Each row has a class, written after it.
[  39   52   -4   43 -158 -114   33  -35   35  -38  -90   -6    1   79
  -48  -69  -26   36   67  -10    2   63  -44   72 -115  -33  -42  -18
  -10   67 -120  -15  -55  -16    3 -141   76  -83   48]	rap
[-198 -155  235  117  226  -95 -154  335  104 -196  -84   11  368  -84
  -91  170   58  -75  -46  110  142 -110  122 -229 -163 -170  237 -232
 -721 -150  110  171   49  179 -176  -45  370   13  -31]	Valob
[ -43  -62  -33  -61  231  365 -145  110  -25  176  119   20    3  -60
   26   14   30  -13 -207   21  -26  -84    4  142   76  -13   71  -30
  139 -252  210   35   51 -129  -35  293 -230  164  -48]	puner
[ 114  260 -112 -103 -155 -161  176 -252  -15  -31  -23  -28 -199  164
  -29 -156 -151  -31  143  -11 -201  199  -31   37  -54  115 -112   21
  204   88 -185 -297    2   47   11 -117  -89 -133  132]	nosov
[ -32  137  -13 -120  161   25  -85  108   38 -145   16   23  110   44
  -31  -19  -39  -50 -109  115 -158   -9  178  -91 -292 -283   51   45
  -98   -9   77   53  225  -47 -106   41  297   12  -42]	puner
[-108 -100   23  -72  312  156 -163   80  111   77   78  -90  175 -118
  -14  146   69   -3 -119   51   35 -142  138 -247    3 -145  149    2
 -159  105  118  143  101   -9  -63  201  219  123 -163]	Geko
[  70 -115 -111 -283  261   89 -104 -262 -160  121  216   48 -190 -170
  183   19 -239   -2  -75   65 -164    7  126 -315  143  -13  -55   95
   80   94  -15  148  145 -174   42  405    6  149   -6]	vafu
[  24  387 -230 -208  160  159    7 -240  171   62   28 -156  -68  174
  -21  -96  110    8  -46   24 -289   72  195   -8 -146 -158   39  224
  326  180  -28 -252  222 -173  -36   44  150   33 -148]	nosov
[  50 -146 -176   53 -223  -91  170  -80 -270   42  144   20  -29  -37
   43 -227 -175   23  175 -140   48  244   54  357   14   44   -8  -98
  163 -294 -290  103  -81 -184  136   42 -213  -46  276]	nosov
[-120  -69  127  -86  377   33 -160  181  -26 -148   31  152  144 -104
   42   82  -76  -90  -97  185  -42  -67  223 -183 -123 -193  204 -158
 -587 -305  135  207  172    7 -174  213  239  111   31]	Geko
[ -61  -88   37  -64  245   82 -117  119   13   -2   79   37  104 -154
   21  104  -67   -5 -114   79   26 -101  128 -170  -87 -141  110  -37
 -122  -18  108  177   35  -16  -57  225  160   56  -48]	Valob
[  14   35 -204  -41  -67 -165  198 -198 -133   -1  144  -86  -35   28
   14 -182 -157  -27  266  -98  -49  276  196   42   49   79   81  -23
   27 -133 -383  -43   41  -75   83  -18   27  -12  208]	rap
[  53  166   56  -72    5   69  -32   -1   96   27  -81   43  -72  113
  -88    7   -5    0 -133   85  -94  -36 -168   13  -64   25 -119    5
  133   87  179 -244  -54  116  -84  -18 -178  -67  -40]	vobav
[ -80 -163  -10   67   10 -163   50  132  -10  -75   88  -79  228 -115
  -69   30 -102   -9   94  -33  138   38  162 -108 -104  -46  153 -102
 -206  -34 -183  161   -3   75   29    8  252  -72   88]	rap
[ 105  131  -24  -35 -291 -581  266 -418  105 -178 -136 -131 -138  133
  -21  -80 -202  -52  446  -87  -81  261  -11 -413   92  333 -113 -101
 -243  539 -489 -188 -108  359   65 -368  281 -270  152]	sim
[ -51 -268  281  -20  143 -510  -60  -18   36 -189 -109   50  161 -177
  -12  225 -244  -43  165  124   94  -71   38 -762   67  106  111 -288
 -899  264 -108  238  -40  435 -111  -38  469 -100   62]	nosov
[ -24  154 -197   57 -126  177  122  176  -58    6  116  -41  102   91
  -96 -219  -10   -7  -26  -72  -35  167  107  566 -294 -176   44   21
  436 -328  -26 -191   17 -210   40   16 -234  -73  119]	sim
[-112 -226    0  248  -20  349  -41  292  -44  220  119  -45  180  -91
  -70  -12  166   54 -144 -138  294  -46 -135  415  141   68  100  -80
  280 -331  168   60 -211  -47   76  111 -429   81   -4]	vobav
[ -91 -190  234  132   24 -155  -66  170  149  -86 -128  -17  209 -110
 -112  192  -15   10   10   48  208 -126  -81 -297  -46   20   54 -191
 -382  242   36  112 -151  325  -56  -75  227  -97  -55]	Dig
[  52  247 -183  210 -503  -25  249   57 -155   68   54  -29  -80  240
 -133 -379 -115    9  160 -194   -6  334 -242  771  -53  132  -32  -23
  610 -352 -204 -400 -266 -107  158 -235 -538 -221  294]	sim
[-138  -17  -65  179 -118  -76  112  360    5 -180   -7  -75  385   32
 -178 -104   40  -25   74  -69  153  138  203  347 -412 -243  158 -116
    2 -223 -118   49  -29   11  -17 -167  208 -152  117]	vobav
[ -17 -207  -42 -156  408  480 -238  -12 -110  316  242   91 -139 -227
  144  101  -61   24 -301   86  -17 -177    9  -19  245    9   57   55
  170 -235  271  167   82 -246  -15  589 -323  298 -101]	rap
[ 216  338 -195 -233 -186 -179  177 -498  -32   14  -45  -35 -368  201
   83 -195 -129   63  179    5 -298  214   21  -28  -26   79 -192  165
  368  272 -285 -245   21 -123   84 -121  -53  -73   73]	Dig
[  85  227 -160 -160  -71 -306  139 -274   25 -133  -19  -90  -63  100
   33  -92  -82    7  224   -6 -181  163  247 -155 -195 -122  -10   74
  -50  244 -340  -25  117  -84   10 -134  419  -69   54]	Valob
[ -47  162  -42 -216  347  216 -197   51  125  -37   38   18   84    8
    4   44   45  -19 -264  157 -221 -131  198 -146 -263 -366   69  180
   33   72  237   73  303 -142 -120  186  314   81 -197]	Geko
[  32 -138 -159 -160  248  304 -116  -77 -161  158  201   44  -77 -180
  159  -10 -112   71 -134   44  -44  -87  206   32   51 -167   78  118
  214 -149  -18  308  137 -356   58  447   -3  198  -32]	zasum
[  34 -306   64  177 -327 -233  179   27 -292  -48   61   95  -74  -60
  -36 -107 -287  -15  227  -89  204  201 -249  134  215  325  -98 -231
 -104 -274 -226   74 -279  182  122 -101 -342 -144  353]	puner
[-137 -411   51   76  213 -143   17  159 -249 -130  172  112  222 -265
   59   32 -231  -51  139   51  194   81  284 -159   71  -20  298 -298
 -653 -458 -218  442   34   29   -4  218  228   61  249]	nosov
[  71  -63  131  -29  -13  -34  -42 -265   98  225  -58  -72 -226  -14
    3  132  -33   35   23   -2   34  -82 -365 -380  425  409 -156  -33
  -12  393   41 -169 -188  301    8  -10 -267   22  -87]	puner
[-238 -199  168   54  306  -53 -183  315   53 -233  -11  -21  349 -160
  -17  197    4  -25   -8   94  144 -135  298 -348 -201 -241  352 -210
 -571  -66   16  472  100  107  -56   60  683   55  -60]	Valob
[ 112  303  -34 -130 -122 -112    7 -321  290   65 -179 -216 -123  197
  -80   23  147   96   54  -11 -150  -41 -127 -283  -21   24 -170  155
  239  717  -42 -184  -29  117    8 -228  238  -87 -229]	vafu
[ -22  211 -186  -80   97  200   55  185  -49  -62  147   50   82   37
  -25 -159  -15  -11 -126   44 -126   87  272  406 -375 -298  133   58
  293 -334   28  -48  170 -249  -17  141   12   10   63]	sim
[  65   52 -125  -17  -53  140   24  -44 -106   87   62   -6  -81   27
   31 -122  -62   63  -28    3  -67   51   26  254  -52  -69    6   72
  260 -189  -48    7   19 -228   57  123 -150   40   67]	sim
[ 132   -5   89  -83 -112 -171   26 -378  207  183 -109 -131 -251    1
  -35  172  -24   70   81  -29   39  -87 -367 -521  327  368 -294   28
  122  793  -28 -223 -263  384   41  -99  -83  -96 -161]	Valob
[  32  -46 -149 -192  146  -67    7 -163  -97    9  187  -60    1  -92
   71  -19 -169    1   40   33 -122   71  234 -239  -46 -115   29  112
   36   74 -141  111  161 -145   39  195  233   44   21]	zasum
[-194 -208 -234  205 -171 -301  290  224 -147 -212  235 -241  519  -68
 -127 -215    0  -63  351 -233  203  339  508  415 -326 -202  386 -208
 -181 -349 -582  253   58 -113  123 -179  419 -135  292]	nosov
[ -34 -111  -61   49 -122 -161  107   -9  -27  -33   82 -122  141  -36
  -65  -73  -24   21  147 -130  136  134   47  -14  -17    9   22  -47
   57  147 -185  102  -95   42  114 -107  102  -77   51]	sim
[  40  210 -250  -90  -41  201  140 -166  -98   99  157  -33 -159  112
   29 -258    1    0   31  -75 -141  225   83  424  -10   18   -2   65
  461 -236 -117 -227   36 -207   75   80 -343   21  116]	sim
[  53 -213  175  -61  219  102 -228  -14  -12  104  -13  126  -78 -187
   90  198  -75   55 -183  145   28 -244 -109 -297  167   41    2  -31
 -264   37  226  217  -25   11  -63  292  -51  131 -109]	Nure
[ -98 -137 -105  103    8   45   73   70   49  119  134 -211  224  -98
  -68   16  126   54   65 -142  191   35  128   50   27   -5  153   -5
  134   73 -152  116  -64  -14   94   -7  115   34  -45]	vobav
[ 100  496   27 -114 -114 -260   93 -260  270  -86 -223 -131 -137  354
 -148  -66   59  -34  119   80 -279  104 -142 -251  -50  108 -135   94
  -81  361  -42 -456   45  272 -122 -387  133 -142  -64]	vafu
[  40  150   26 -279  337   80 -141 -164  184    7  -17   -4  -71  -29
   30  154  -31    9 -189  211 -234 -177  119 -459 -119 -167  -40  129
  -40  410  151   38  217   57 -132  223  334   63 -218]	puner
[  69  210  100  -59 -151 -508   94 -249  152 -246 -236  -39   -6  178
  -83  -23  -87    7  260   82 -113  105   -4 -415 -140   -3  -76  -46
 -427  407 -244  -96  -10  229  -81 -373  468 -205   31]	zasum
[-131  -98 -204   61  157  504  -85  421 -135   57  243   57  282 -122
  -25 -103  104   79 -272  -28   71  -30  331  695 -413 -551  259  100
  421 -567  149  309  153 -534   21  341  -49  151   -4]	Nure
[  98   58 -198  -74    7  406  -22   -1 -219  191  170  118 -226    8
   92 -180  -79   51 -159  -11 -112   43  -23  505   17  -65  -50  107
  518 -449  113  -16   24 -406   62  314 -494  138   96]	vafu
[  76  235   46  -96  -92 -266   95 -208   57 -142 -115   43 -154  161
  -27  -80 -135  -45  135   67 -171  139  -57 -170  -66  116 -119  -72
 -130  158  -82 -260  -58  195  -62 -164   30 -162   97]	Valob
[  -7   71  -26 -115  264  369 -173  -41   73  200   93  -26  -80   -9
   20   35   49   -1 -256   99 -129 -147  -20  -20   78  -72    6  110
  208  -46  264  -68  126 -112  -54  272 -205  153 -160]	Dig
[ -22  -58   74 -151  337  366 -289  114   37  131   70   99  -43 -123
   57  152    9   -5 -356  142  -78 -236  -69 -150   15 -136  -33   66
   42   -3  429  103  115  -93  -98  351  -91  168 -192]	Valob
[ 175  310 -183 -388  170  106   33 -432 -177   30  149  123 -431   90
  144 -191 -240  -23  -64  124 -402  144   77  -56   85    8 -150  239
  328 -129    1 -208  193 -247   34  272 -256   86   74]	vafu
[  43 -202  139  -70   91 -285  -92 -169   49  -38 -101  -28   22 -127
   49  165 -126   33   79  105   37  -97    9 -604   99   47  -27  -80
 -477  391  -95  270   12  180  -46   24  378   -5  -58]	Dig
[-110   49 -115   66  138  607 -151  462  -68  126  191   42  194   21
 -105 -109  160   46 -395   15  -13 -100   27  650 -261 -343  124  136
  557 -590  434   18   93 -350   -8  245 -366  130  -81]	puner
[  -9  267 -189  -29  -70   71   89  149  -66 -135   99   29   96  167
  -83 -244  -18  -36  -22  -19 -189  193  177  435 -397 -278   36   96
  257 -354   -2 -194  130 -239  -30  -68   -9  -74  110]	Geko
[  58    5 -263  -38   64  466   26  171 -363  130  275  270 -149  -66
  150 -287 -183  -50 -185    6  -83  147  135  760  -91 -145   -7 -103
  470 -865   86  125   95 -445    4  432 -611  156  274]	nosov
[-121    1   38 -156  421   -7 -140   14  132 -115   23  -10  208 -104
   42  141   54  -21  -75  152  -60  -82  363 -409 -175 -274  204  -29
 -447   92   11  180  210  -14 -137  150  551   92 -146]	vobav
[  30  206  104  -84   86   20  -65  102    5 -137 -106  196  -52  119
  -40  -46  -93  -70 -131  201 -167    9  -63   26 -193  -81  -67  -78
 -176 -197  229 -183   56   94 -175   22  -98  -83   69]	vobav
[ -71   -9   -3  -35   18 -435  137   -8  -14 -312   16  -22  217  -32
  -41  -33 -175  -79  245   43    4  180  354 -253 -281 -164  144 -154
 -446   86 -331  151   74  121  -36 -127  559 -149  156]	vobav
[-120   97  -88 -209  469   43 -103   55   82 -190   89    5  237  -49
   37   29    8  -65  -87  165 -173  -10  557 -222 -344 -452  293   27
 -373 -110  -58  230  398 -199 -144  203  641  139  -84]	rap
[  20  131 -118  -67   21  202    5  -76  148  151   21 -108  -37    9
  -30   26   90   81 -110  -59  -21  -43  -13   58  -77  -38  -51  140
  512  335   37 -130  -47  -45   44   81  -40  -17 -157]	vobav
[  34  138  123  -80   24 -170  -96  -11  111 -136 -136   27    5  122
  -76   22  -69  -72  -37  143 -151  -15 -110 -335  -93  -33 -112  -22
 -308  162  145 -115   93  209 -139 -146  174 -105  -48]	nosov
[  89  -41  -71 -311  257 -205   30 -349 -205  -66  176  123 -227 -142
  185  -30 -401  -81  104  137 -232  107  255 -374   85   28   28   -8
 -257  -47 -183  110  175  -68  -18  339  109   61  162]	sim
[ -62   99   18  102 -165 -302   33   31  285 -167 -204 -264  324  111
 -188   58  182   71  136  -38  103   -7  109 -238 -324 -230   57   27
 -164  554 -209   43  -18  170  -21 -394  657 -190 -143]	vobav
[ -26   34  -39  -31   10  -46   -1  110  -63 -121   65   64   79   29
  -16  -83  -78  -47  -14   30  -76   86   95   65 -192 -152   13  -40
  -78 -199   39    4   75  -53  -44  -14   59  -41   80]	Geko
[  26  109 -109  197 -348  110  207  143 -218   68   73   88  -79  187
  -98 -346  -91  -46   86 -142   46  321 -212  807   10  157  -36 -163
  389 -654  -61 -326 -244  -99   62 -124 -722 -103  349]	vobav
[-147 -267 -178  288 -267 -261  305  177 -175  -68  208 -255  389  -51
 -129 -183  -58  -33  410 -253  291  306  286  320  -67   -6  266 -236
 -141 -334 -558  191  -87  -28  168 -200  184  -96  312]	vobav
[  34  -89   64  -23  -36 -232   12  -70 -155  -83   32  104  -44  -23
   32  -69 -250  -74   85   33  -56  140  -53 -144   50  109  -50 -121
 -261 -135  -55   -8  -23  100  -22    4  -82  -59  183]	nosov
[ -87   14 -155    6  116  202   15  273  -55  -50  151   -6  212  -54
  -39  -84  -19  -27  -98   10   -3   48  296  345 -354 -330  163  -11
  159 -314   -5  104  138 -219  -14  184  121   28   59]	Valob
[  22 -260  129   45  -78 -437   43  -83 -167 -133  -40   86   45 -124
   70   18 -275   -9  244   20   75   94   50 -309   79  117   36 -213
 -579  -34 -256  282  -64  157  -13  -30  209  -43  218]	puner
[  57  124   16  -64  -59   52  -16  -47  -15   30   -7   63 -135  102
  -34  -82  -33    4  -71   15  -83   36 -206   82   29   93 -130   18
  210  -17  132 -176  -80   25    9  -32 -225  -59   18]	zasum
[ -10  -65   80  -44  215  290 -237  149  108  115  -50   30   72  -89
   -1  136  134  103 -284   95   39 -256  -47  -67  -61 -165   13   53
   55   61  321  197   30  -64  -63  200   26  121 -227]	Dig
[  42   25  293   -2   58   13 -228   86   95   16 -158  144 -113   49
  -39  155  -46  -27 -213  166  -64 -196 -417 -312  139  170 -162  -78
 -298   22  455 -166  -77  298 -152  -27 -252  -20  -87]	Valob
[  80  -55    5 -185  121  -20  -83 -277  -13  172  111  -50 -198 -107
   78   92 -157   17  -31   25  -91  -55 -102 -461  272  155 -105  116
   82  358   25   26   50   76   39  188   -9   66  -94]	Nure
[ -92   33  124  156 -140 -129   -6  239  158 -146 -127  -53  240   79
 -184   14  101   -9    6   -7  119   15  -87   14 -212  -65    2  -84
 -129  120   37  -46 -101  227  -41 -292  192 -166  -44]	Nure
[-139 -239 -206  259  -58  366   90  365 -214  164  305  -75  251 -113
  -64 -159   69   27  -31 -206  287  113  136  710   -1  -73  237  -49
  412 -651  -77  145 -117 -292  161  180 -352   96  156]	vobav
[-234 -270   68  152  189 -127  -18  329 -119 -216  103   26  370 -155
    5    0  -96  -90  137   14  184   88  390  -39 -171 -170  395 -327
 -641 -495 -180  372   92    1  -64   50  406   39  195]	rap
[   7  -40 -151 -139  164   83   42   60 -331  -85  221  211  -27  -85
  113 -197 -329 -103   -8   91 -152  196  296  294 -156 -149  105 -119
  -32 -667  -63   92  145 -282  -37  374 -179   43  319]	zasum
[  28  200 -270  -17 -132  191  136  103 -236  -35  188   99  -51  152
   -2 -379 -102  -49  -25  -88 -158  284  117  681 -219 -163    3   54
  475 -636  -58 -133   81 -338   71   39 -373  -29  253]	rap
[   8  206  108  172 -355 -365  122   57  173 -236 -301  -91  141  268
 -202 -101   94   21  198    0   28  122 -116   74 -270   -6  -44 -121
 -228  197 -141 -147 -136  255  -55 -513  251 -251   55]	sim
[ -16   23 -242  -82  167  422 -105   83  -11  182  175 -111   94  -78
   34  -24   99   99 -228  -29  -54 -102  238  270 -182 -333  113  239
  536  -81   70  181  184 -402   56  327   46  174 -150]	puner
[  66  134  -26 -148   52  -29  -57 -163  116    3  -81  -68  -52   50
    1   41    4   55  -35   82 -143  -54   43 -202 -119 -122  -52  122
   51  331  -36    6   95  -25  -37    6  256    3 -124]	puner
[  35  232  -55 -134   91   30   -6 -160   82   53   15  -52 -118  104
    1  -44   -5  -21  -15   74 -187   51   18  -65  -16   -1   -6   72
   58   35   24 -209  100  -23  -61   13  -13   22  -39]	sim
[-112 -237  -74  109   71  127  -37  286 -149  -43  132   16  276 -168
   12  -17  -40   39  -49  -29  166    9  269  261 -249 -293  231  -82
  -23 -328  -89  352   63 -241   27  177  179   58   90]	vobav
[ -53  -72  -53  -23  147  255  -53  244  -88   26  140  115  105 -106
    6  -11  -75   -8 -175   51   -6  -29  133  264 -208 -205   82  -65
  124 -309  125  110   70 -180  -52  274  -94   57   58]	puner
[  18 -252   97   12    0 -235  -53 -152   58   14  -65  -79   65 -144
   -6  153  -78   79  120  -22  147  -77  -43 -468  142   87   -2  -59
 -310  421 -144  244 -103  178   33    1  276  -28  -67]	nosov
[  -5   73 -115  -33 -128 -793  304 -113 -125 -445   47    2  241   15
  -13 -185 -237  -87  444   -6  -73  380  487 -379 -356 -282   19    6
 -524   23 -477   99  110  126  -74 -350  620 -178  230]	rap
